Every row comes from one small tree of marks. The marks that hang from a mark follow it in brackets, in alphabetical order. Every link used is in the known rows. Which tree was each row made from?
Known rows
D(S W(F V(C))): [  6 -13 -36   7   1 -13   6  -4  16  21  15 -30   2 -13  -7  -4 -25 -15
 -21   0   8 -18 -11  21   7  -8  -2 -22 -39   3]
C(S(V W)): [-18 -11  22   1   2  -3   7   1 -13 -12   8  19   9   2   1  15   5  -1
  21  -7   8  12   5  -2  -2  -1   2   4   0   8]
C(S): [ -1   4  14 -11  -8   6 -15  -3  -3 -19  -1  25  10   0   3   1  14  -9
 -17 -12   1  14  -7 -18  -5  -4   5  10 -18  -9]
Q(D V(C(S)) W): [  0  14 -10  -8  -8 -10  12   7  12 -41 -11   3   3  -7  -2 -18   1   7
  26  -1  61  39  36   6  -3   3  -1   3  -2 -13]
C(S(Q(V))): [-15  17 -29  -6  -7  -1 -10   5 -20 -32  -2  13   7  16  21  11  18   5
 -14  -9  11  14  -1  -2  -4  -4   1  -3   5  -4]
S(Q(D) V W): [-26   5  18  -1   8  -8  13  14 -12  -4   5  12  -3   3  10  -2  -2   9
   8   0   7  -7  12   5   4   8  -6  11  27  16]
W(D V): [ 11  -6   4 -12  -3   6 -13  -8  -9  -9  15 -31   6 -10 -12 -12 -10 -13
 -29   1 -31  -3   3 -11  -7 -14   3   4 -21  -5]
D(S(Q)): [-10  11 -15  -6  -1  -3  -3  -3  -3   9  -2  -4  -3  12  14  -2   3  -3
 -31  -2 -14  -4 -28 -12   1   7   3  -5  15  -5]
F(D(S) T): [ -3   0   0  -2 -11   4  -7  -5  20  10  -7   7   4   5 -32   0   8  -3
 -28  13 -10   2  -7  -7   3  -7   2  14  29   0]
D(W): [-25  -9  24   4  -7   6   0  -1  -8 -18   2   2  12 -16   0 -10  -5  -6
 -33 -10 -15  -4 -13 -25  -1   0   1   4 -21 -11]
Q(D V(C(S))): [  7  16  -9  -5  -6  -8  -3   7   4 -37 -16  15   1   1  -4 -15   9   4
  26 -10  38  25  28   4   0  -6  -4   9  -3  -2]
Q(D(S) V): [ -8  15 -30   2 -12   1   8   2   4 -14 -10 -13   3  -2 -10  -9   3   2
  -8   0  17  23   1 -16   3   7  -6  -2  27  -3]
T(C): [  0  -1  25   4  -4  11  -7   0   9 -10 -13  -9   3 -12  -5 -10  17  10
   9  -7 -23  -4 -22 -25  -6  11  -1   6 -21 -13]
S(Q V(C)): [-17  -1  23   5  11 -10   0   4  -3   8   0   4  -5  13  23 -11 -11  10
  10  -7   4 -12  -2   7  -3   6  -2  -5 -13   7]
G(S(Q V)): [-18  -6  17  -1  12   7  -7  -3 -24  37   7   9   3  12  31  11  -4   8
  -7  -3  -9 -11   6   0  -2   0  -4 -16  10   3]
C(S(Q W)): [-10   7   2 -10   3 -12  -4   5 -18 -12   2  18   0  10  11  12  20   2
   2  -6  -5   1   3   0  -1  -7   5   6  10   1]
W(D F): [  1   2   9  -3  -5   0 -21 -11   7   2   5 -16   2 -15  -4  -3 -21  -8
 -21   0 -11   2  15 -21  -5   0   2  -5 -30  -4]
V(C(S(Q W))): [  4   5   8  -7  10 -25   0   5  -9 -12  -3  13 -10  12   8   1  13   6
  27  -6   6  -3  14  15  -2 -12   5   5  -1   1]
W(D F V(C(S))): [ 33   0 -20 -13   1  -9 -21 -10   9   0  13 -11  -2  -6 -10  -3 -19 -20
   0  -1   7  -1  24  22  -2 -18   4  -7 -49   6]
F(D(S(Q)) T): [ -9  10 -14  -5  -5   1  -8   0  11   9  -8  16  -4  17 -15   3  10  -1
 -37  13 -13 -10 -17   6   6  -6   2  13  41   5]
V(C): [  5  -5  34   0   1  -9  -7  -1   9   2  -7  -8   1  -3   2 -20   1   5
   7  -5  -2   3   5 -14  -7  -3   0   4 -27  -9]
G(S(V W(D))): [ -6 -20  33   3  13   1   5 -15 -29  21   6 -18  -2 -10  -3  11 -17   5
  32   3 -20  -1  37  -9  -3 -10  -1 -11  20   1]
V(C(S(W))): [  9  -5  25  -3   5 -20   2   1  -1 -15  -4   9  -3  -1  -7  -2  12   3
  33  -6   8   9  20   3  -4 -13   4   9 -13  -4]
T(C G(S(V W))): [ 10 -20  29  17   9  15   7  -1 -13  48  -2 -17  -9  -3   0  23   8  16
  50   6 -29 -12  -6  -5   3  11  -7 -17  18  18]
F(T(C(S) G)): [ 18  14   5  -5 -13  21 -27   2  11 -24 -10  13  -8  -1 -18  12  21  -2
  -1   2 -28   4 -34   0   4   1   6  12 -10  14]
W(D(S) F(U) V): [ 36   0 -51   9  -2   6   0 -17  14  24  13 -38   1 -13  -6   9 -30 -19
 -21  10  -6  -3   0  -6  -2   1   1 -19 -20  -7]
S(V): [-23 -11  32   5  -1   8  -2   0  -2   3   7   4  13  -1  10  -2  -6   3
 -10  -7  -2   4  -8 -19  -6   7  -2   1 -13   1]

Write each row's tree
[-21  -5  10  15   5  -4   1   5  17   3   5 -12   1 -19 -18  22  -6  23
  26   9  -8 -10   4  14   1   1  -4  -4 -15  19] -> S(V W(F(T(C))))
[-17  -2   7  12   1  -5  23  -1   7 -10  -8   9  -7  -9  -9 -22 -30 -10
  15  -7  23  -5  -8   5  14  13  -4  -3   6   4] -> Q(D(S(V(C)) W))
[ -1   6   2  -4  -3 -10  15   2   7  -2  -5  -5  -3  -9 -19  -8   4  -2
   5   4   1   8   1 -12   5   3  -2   8  32   1] -> Q(D(S(W)))
[-14   9  -2 -17  -4  -1  -3   2  -3 -17   4  16   6   6  20   1   6   0
 -24  -4  18  16  -4  -3  -6   7   8   3  -4 -16] -> C(S(Q(W)))
[-25  -3  -8  16   8 -11  18  -2  -7   2  -1   2 -11   6  16  -8 -27  -4
   3  -8   4 -20 -25  12   9  11   0 -16   5   3] -> D(S(Q V(C)) W)
[-20   8   2  -7   1   6  -8   2 -15 -10   7  37   5  17  25   9   2  -4
 -11 -12   7   1 -13   3  -1   7   3   0  -3   7] -> C(S(Q V))
[ 15  -7  -5 -15   0  -4  -3  -7 -21 -22  17 -15   3  -7 -22   5   1 -15
  -1   0 -19   4  13   7  -3 -21   7  10  -8   1] -> C(S(W(D V)))
[  8 -18 -35  -4  -8   1   9  -4  32  56  18 -23  15  -5 -17   5  -7  -8
 -29  20  27   3   3  10   0   6  -2 -12  -5  -4] -> Q(W(F(D(S)) V))
[ 36  -3  13  23 -11  29 -10   4  29  18 -21   5  -7  -3 -21   9  16   8
  12  17 -25  -9 -21 -16   1  11  -4  18   9   3] -> F(D T(C G) U)
[ 12 -19  14   0  10 -20   7   5   1   9  13 -32   3  -6  -9 -10   5   5
  17   4 -10  -8  16  14  -6 -20  -2   2 -25   2] -> S(W(V(C)))
[  8  -8  18  12  -2  12   4   4  -5   7  -2  10  -8   2  -8  22  14   4
  49  -3 -15  -1 -25   0   5  16   1   0   3  21] -> T(C(S(V W)) G)
[ 31  -1   0 -16   2  -5 -14 -10  -3 -19   6 -12  -4  -1 -15 -15  -8 -18
   4  -5  -8   2  15  14  -4 -19   7   7 -32  -2] -> W(D V(C(S)))
[  3   5  -6   1  -5 -10  -5   1  -2 -29 -10   4   4   6   3  -4  10   7
  23  -9  23  23  15  -1  -6  -9   0  -1 -18  -9] -> Q(V(C(S)))
[  6   8 -26 -18   1   8   1   6   1 -18   7  -9   3   0   7   1  19   3
  -5   0   1  -1 -22  20  -3   7   6   0 -20 -10] -> T(C(S(Q(W(V)))))
[  1  -7 -33 -10  -3   2  14   2  10  37  13 -17   5  12  -2  -4   5  -5
 -37  16   6  -5 -13  14   1   6   1  -5  26  -5] -> F(D(S(Q(W(V)))))
[ -6  -1  18   5  -2  16  -4  -2   1 -13  -7  21   4  -2  -1   6  12   3
  29 -13  -2   1 -25  -8  -1  16   2   4 -17  -1] -> T(C(S(V)))
[ 16   0  -9  14  -9  10   4  -6  25  14 -13  11   4   1 -22   6   5  -1
 -13  16  -1   5  -3 -16   0  -2  -1  12  27 -12] -> F(D(S) T U)
[-14   6  13  -7  10  10  -5   2 -16  29   1  22   0   7  24  -1  -3   5
  -3  -4   9  -9  18   4   5   5  -9  -6  25   9] -> G(S(Q(D) V))
[-18  15   7 -16  -3   0   4  10   8 -17  -1   4   1  -6  14 -20  -2   5
 -28   3  19   9   9  -8  -2  13  -1   8  10 -10] -> S(Q(D W))
[ 21  -2 -13  -6   6 -21  20   4  13  11   3 -26  -7  -5 -24 -17  -1  -5
  19   9   6  -3  11  21   6 -11  -4   5  10   9] -> Q(D(S(W(V(C)))))
[-15 -23  14  23   1  -1  25  -7  10  23  -9  13  -2   2 -17 -12 -19  -7
  20  -1  17 -15 -11   4  10  11  -4  -4  13   1] -> F(D(S(V(C)) W))
[ -8 -15  15  15  10 -21  26  -3   4  18  -1 -16  -8   2  -8  -1 -13   8
  41   2   6   2  -1   5   0   3  -1 -10  10   5] -> D(S(V(C) W))
[ -4  12 -23  13  -1   5   2   8   8  -7  -2  19   2 -17  23  -2 -22  -6
 -27  -5  22 -16  12  -6   7  13  -9  -2 -10  -5] -> S(Q(D(W(F(U)))))
[-14   4   5  -4   8  -7   2  -4 -31 -21   8  12  -8   8   5  14 -10  -5
  16  -6  -9  -1  10   7   1  -1   6   2  19   7] -> C(S(Q V W(D)))
[ -3   5  -8   7  10 -28   8   1 -21 -27  -8 -36 -16   3   1  -7 -10  19
  35   3  -8   0  35   6  -5 -14  -1  -8  15  -3] -> S(Q(V(C)) W(D))
[ 25   8 -11   5   4  19 -22   0  -5  30   0   0  -8   9  24  23   0   5
 -26  15 -27  -8   2  -3   0 -10  -2  -9  17   8] -> F(T(G(S(Q))) U)
[ 23  27  -7 -11  -8  18 -20  11   3 -11 -17  27 -17  10   4  -1  21  -7
   7  -7 -11  -8 -30   0  11  20   0  12  13  18] -> T(C(S(Q(D))) G)
[ 39   2   7  15   0  29 -15  -4  10  22 -16 -15  -9 -10  -1  19  12  11
  14  14 -36  -5 -10 -13   0  -1  -3  -3   3  -2] -> F(T(C G(S)) U)
[-29   3   2 -10   0   4   5   4  -7 -16  11  23   7   8  27   7  -4   1
 -11  -5  28  16  -5   5  -4  13   5  -3  -2  -5] -> C(S(Q(W) V))
[  7 -19  -9  13  -6  17   5   4  10  -5   8   5  16 -15 -23   2  -1  -8
 -37  12  -7 -16   1   4   1 -17  -4  18  -7  -6] -> F(D(W(V)) T U)
[  1  -1 -22  -8   5  -9  -3   6 -13 -19  10   9  -1   7  10  -7  -1 -14
 -19 -13   2 -21 -10  31   6 -14   3  -1 -31   2] -> D(W(V(C(S(Q)))))
[-12   3 -16  -2   4   1 -11   0 -26  14  -3 -14   6  10  29  11  10  18
  -9  -1  -3   3  19  -7  -4  -9  -6 -19  17  -8] -> G(S(Q(V)))
[ 10   0 -19  10  -4   7  23  -3  18  29  -9   2   0   6   9   0   0   2
 -13  14  23   4  -5 -18  -3  20   0  -2  36 -26] -> F(D(S(Q(W))) U)
